Here is a tiny trained network, its code and every weight. The questions are about switching its units off for an input and a class, where a switched-off unit gives its printed mean instead of its output.

import numpy as np


def w(rows, s, z=0):
    codes = np.array(rows[::2]) - 128.0
    scale = np.full(codes.shape[1], s)
    scale[-1] = z or s
    return codes * scale


def f(y):
    return y / 2 * (1 + np.tanh(0.7978845608 * (y + 0.044715 * y**3)))


def log_softmax(a):
    a = a - a.max(-1, keepdims=True)
    return a - np.log(np.exp(a).sum(-1, keepdims=True))


def net(x, mask):
    res = np.array(x, float).reshape(1, 6) / 4 @ E
    y = f(res @ A[0][:, :-1].T + A[0][:, -1])
    res = res + np.where(mask, y, B[0][:, -1]) @ B[0][:, :-1]
    return log_softmax(res[-1] @ U[:, :-1].T + U[:, -1])


A, B = {}, {}
E = w([
[42,141,24,46,126,241,94,75,97],'x0',
[114,239,165,219,190,100,94,65,190],'x1',
[80,255,77,115,148,209,165,85,61],'x2',
[105,176,17,217,135,141,107,128,142],'x3',
[37,107,59,197,90,179,5,122,179],'x4',
[135,136,188,60,151,133,142,70,104],'x5',
],0.0054)
A[0] = w([
[174,94,226,78,238,81,106,118,174,212],'n0',
[130,108,134,95,172,147,211,163,101,83],'n1',
[190,103,112,89,131,143,228,125,71,123],'n2',
[122,91,108,53,34,129,201,59,109,222],'n3',
[154,138,219,118,159,99,117,49,125,119],'n4',
[14,44,69,131,33,173,125,69,127,41],'n5',
[152,226,126,111,60,190,154,34,109,115],'n6',
[49,254,99,156,118,193,72,29,156,183],'n7',
[208,47,168,62,64,196,160,45,113,1],'n8',
[108,237,123,236,181,114,128,175,173,145],'n9',
[75,59,68,113,97,197,73,124,136,107],'n10',
[72,171,115,89,179,114,67,186,190,52],'n11',
[22,69,44,62,99,209,31,161,141,165],'n12',
[98,160,78,158,110,75,127,159,124,60],'n13',
[241,63,115,72,127,108,214,109,126,145],'n14',
],0.0063,0.0041)
B[0] = w([
[52,42,180,214,43,79,123,184,182,190],'n0',
[52,205,139,86,218,194,102,173,65,137],'n1',
[73,189,146,62,222,202,118,118,70,160],'n2',
[150,160,82,50,219,168,100,94,96,187],'n3',
[209,49,139,176,65,53,83,126,144,153],'n4',
[92,178,59,70,211,160,61,153,136,179],'n5',
[85,159,147,60,231,194,137,94,77,173],'n6',
[73,221,74,84,220,195,206,51,95,255],'n7',
[175,109,85,209,42,131,125,91,144,144],'n8',
[129,134,34,108,199,132,102,42,160,191],'n9',
[200,123,69,178,183,115,101,41,224,186],'n10',
[81,145,73,116,237,128,64,146,125,130],'n11',
[148,74,38,198,68,79,59,2,189,241],'n12',
[58,106,65,152,85,142,151,94,149,127],'n13',
[81,171,161,31,151,168,172,161,16,173],'n14',
],0.0068,0.0087)
U = w([
[147,97,55,161,124,76,34,111,198,187],'0',
[189,45,255,92,72,63,75,229,121,2],'1',
[122,219,129,80,95,216,202,82,35,196],'2',
],0.007,0.0034)

Each question gives the input, the list of numbers given to net, and the class t.
The units are the neurons (one row each of A and B). Each row of codes is followed by its name. A weight is (code - 128) times the scale printed after its matrix; where a second scale follows, it is the last column's (A, B and U).
mask holds one flag per neuron, in row order. A switched-off neuron (its flag False) gives its mean, the last column of its row in B, instead of its output. The means were averaged over made-up inputs and are rounded, as every weight is.
A unit's drop is (log p(t) with every unit on - log p(t) with that unit switched off) / (log p(t) with every unit on - log p(t) with every unit switched off).
top k neurons: the k neurons with the biggest drops, biggest first
drop when u is switched off: that unit's drop, to one decimal
input [3,-5,8,-1,3,-4], class 0: top 3 neurons => (n12 n10 n14)
input [-6,7,3,2,-3,4], class 0: top neuron => (n9)
input [-5,2,5,8,6,4], class 2: top 2 neurons => (n7 n12)
input [3,-8,1,-6,1,-3], class 0: top 4 neurons => (n12 n7 n10 n6)
input [-1,7,2,-6,8,1], class 2: top 3 neurons => (n7 n12 n10)
input [-2,-6,-5,5,-3,-3], class 2: top 3 neurons => (n14 n4 n0)
input [3,0,-3,-4,-2,8], class 1: top 2 neurons => (n7 n0)
input [7,-7,-1,3,-2,-3], class 0: drop when n12 is switched off => 0.4
input [-6,-3,-5,8,-2,0], class 1: drop when n7 is switched off => 0.2
input [-2,7,0,-2,-7,-4], class 1: drop when n7 is switched off => 0.2
